Below are the code and all the weights of a small trained network. Each question names an input and a class and asks about switching units off, where a switched-off unit gives its printed mean instead of its output.

import numpy as np


def w(rows, s, z=0):
    codes = np.array(rows[::2]) - 128.0
    scale = np.full(codes.shape[1], s)
    scale[-1] = z or s
    return codes * scale


def norm(h):
    return h / np.sqrt((h * h).mean(-1, keepdims=True) + 1e-5)


def f(y):
    return np.maximum(y, 0)


def log_softmax(a):
    a = a - a.max(-1, keepdims=True)
    return a - np.log(np.exp(a).sum(-1, keepdims=True))


def net(x, mask):
    res = np.array(x, float).reshape(1, 4) / 4 @ E
    u = 0
    for l in range(2):
        y = f(norm(res) @ A[l][:, :-1].T + A[l][:, -1])
        res = res + np.where(mask[u : u + 8], y, B[l][:, -1]) @ B[l][:, :-1]
        u += 8
    return log_softmax(norm(res)[-1] @ U[:, :-1].T + U[:, -1])


A, B = {}, {}
E = w([
[72,111,104,242,81,114],'x0',
[47,152,136,7,3,191],'x1',
[75,70,200,207,155,110],'x2',
[38,246,35,120,188,124],'x3',
],0.0056)
A[0] = w([
[126,103,179,177,130,145,24],'0.n0',
[78,141,103,241,197,147,14],'0.n1',
[238,100,166,208,115,120,67],'0.n2',
[185,141,113,63,240,138,25],'0.n3',
[148,90,209,181,152,129,111],'0.n4',
[176,128,78,247,170,112,2],'0.n5',
[127,112,187,147,148,135,23],'0.n6',
[209,116,149,167,136,150,58],'0.n7',
],0.014,0.0047)
B[0] = w([
[129,159,204,116,142,132,176],'0.n0',
[74,114,69,136,115,49,232],'0.n1',
[140,72,57,113,140,177,255],'0.n2',
[162,165,167,99,188,145,212],'0.n3',
[103,98,168,135,142,126,244],'0.n4',
[222,135,104,253,101,214,232],'0.n5',
[97,113,153,136,142,125,162],'0.n6',
[172,88,89,110,70,104,195],'0.n7',
],0.024,0.0073)
A[1] = w([
[207,230,181,64,200,84,49],'1.n0',
[95,202,119,98,46,134,108],'1.n1',
[90,200,121,228,133,6,33],'1.n2',
[123,40,101,49,162,40,2],'1.n3',
[76,119,119,113,138,72,51],'1.n4',
[103,173,133,83,73,93,109],'1.n5',
[90,91,222,128,165,67,105],'1.n6',
[124,114,105,115,141,15,53],'1.n7',
],0.018,0.0034)
B[1] = w([
[190,190,140,92,175,127,254],'1.n0',
[101,156,109,134,113,159,252],'1.n1',
[84,157,130,121,150,3,232],'1.n2',
[94,152,121,76,99,89,188],'1.n3',
[175,130,116,160,106,136,158],'1.n4',
[112,144,106,146,117,154,217],'1.n5',
[103,130,190,163,133,137,200],'1.n6',
[147,107,102,168,126,131,157],'1.n7',
],0.036,0.0076)
U = w([
[121,59,106,24,72,138,91],'0',
[183,41,89,186,135,159,186],'1',
[84,157,104,185,144,2,133],'2',
[191,206,133,65,189,132,146],'3',
[53,89,236,132,110,123,127],'4',
[118,81,171,66,160,100,3],'5',
[60,192,95,125,81,190,147],'6',
],0.017,0.0067)

Each question gives the input, the list of numbers given to net, and the class t.
The units are the neurons (one row each of A and B). Each row of codes is followed by its name. A weight is (code - 128) times the scale printed after its matrix; where a second scale follows, it is the last column's (A, B and U).
mask holds one flag per neuron, layer by layer. A switched-off neuron (its flag False) gives its mean, the last column of its row in B, instead of its output. The means were averaged over made-up inputs and are rounded, as every weight is.
A unit's drop is (log p(t) with every unit on - log p(t) with that unit switched off) / (log p(t) with every unit on - log p(t) with every unit switched off).
The circuit of an input: a set's keep is (log p(t) with only the set's units on - log p(t) with every unit switched off) / (log p(t) with every unit on - log p(t) with every unit switched off). Starting from the 12 units with the biggest drops (on a tie, the unit counted first), units are removed one at a time, each time the one whose removal leaves the highest keep (on an exact tie, the one counted first), for as long as the keep stays at least 0.8.
units of the circuit, in order: the units of the circuit, biggest drop first
most important unit: the unit with the biggest drop
k most important neurons: the k neurons with the biggest drops, biggest first
k most important neurons of layer l: the k neurons of layer l with the biggest drops, biggest first
drop of u: that unit's drop, to one decimal
input [-3,2,6,2], class 4: 2 most important neurons	[1.n6, 0.n1]
input [4,5,-3,-4], class 6: most important unit	0.n2
input [-7,8,1,-2], class 6: 4 most important neurons	[0.n3, 0.n2, 0.n0, 0.n4]
input [-3,-3,1,-6], class 0: units of the circuit, in order	[0.n2, 1.n3, 0.n5]
input [3,1,0,-8], class 0: units of the circuit, in order	[0.n2, 0.n5]
input [-3,7,-5,-8], class 6: 2 most important neurons of layer 0	[0.n3, 0.n2]
input [-1,7,1,-8], class 4: 2 most important neurons	[0.n2, 0.n5]
input [6,4,-1,-3], class 6: 3 most important neurons	[0.n1, 0.n4, 0.n2]
input [4,4,0,1], class 6: 4 most important neurons of layer 0	[0.n1, 0.n3, 0.n4, 0.n2]
input [5,5,-1,-2], class 6: 4 most important neurons	[0.n1, 0.n4, 0.n2, 0.n5]
input [5,1,-3,-1], class 6: 4 most important neurons	[0.n3, 0.n1, 0.n4, 0.n5]
input [-2,4,5,4], class 6: 4 most important neurons of layer 0	[0.n3, 0.n1, 0.n4, 0.n2]
input [-8,-2,7,-5], class 4: 2 most important neurons of layer 0	[0.n4, 0.n5]
input [-2,-5,-2,2], class 1: most important unit	0.n5
input [-1,6,1,-7], class 4: 4 most important neurons	[0.n2, 0.n5, 0.n1, 0.n7]
input [-1,-5,2,2], class 1: 2 most important neurons of layer 0	[0.n5, 0.n2]
input [3,-1,-6,-5], class 0: 2 most important neurons	[0.n5, 1.n3]
input [-1,5,-3,-1], class 6: 2 most important neurons	[0.n3, 0.n2]
input [1,-2,0,-6], class 1: 2 most important neurons of layer 0	[0.n1, 0.n2]
input [6,-2,4,-3], class 1: units of the circuit, in order	[0.n2]
input [-4,4,7,1], class 4: 2 most important neurons of layer 0	[0.n1, 0.n5]
input [7,-7,-2,-1], class 1: 2 most important neurons of layer 0	[0.n5, 0.n2]
input [-3,5,8,3], class 6: drop of 0.n3	2.4
input [-1,-6,7,-3], class 1: drop of 0.n5	0.5
input [0,-8,1,-6], class 1: drop of 0.n5	0.2
input [3,-5,-6,-1], class 1: drop of 0.n7	0.0
input [-2,-7,4,-3], class 1: most important unit	0.n5
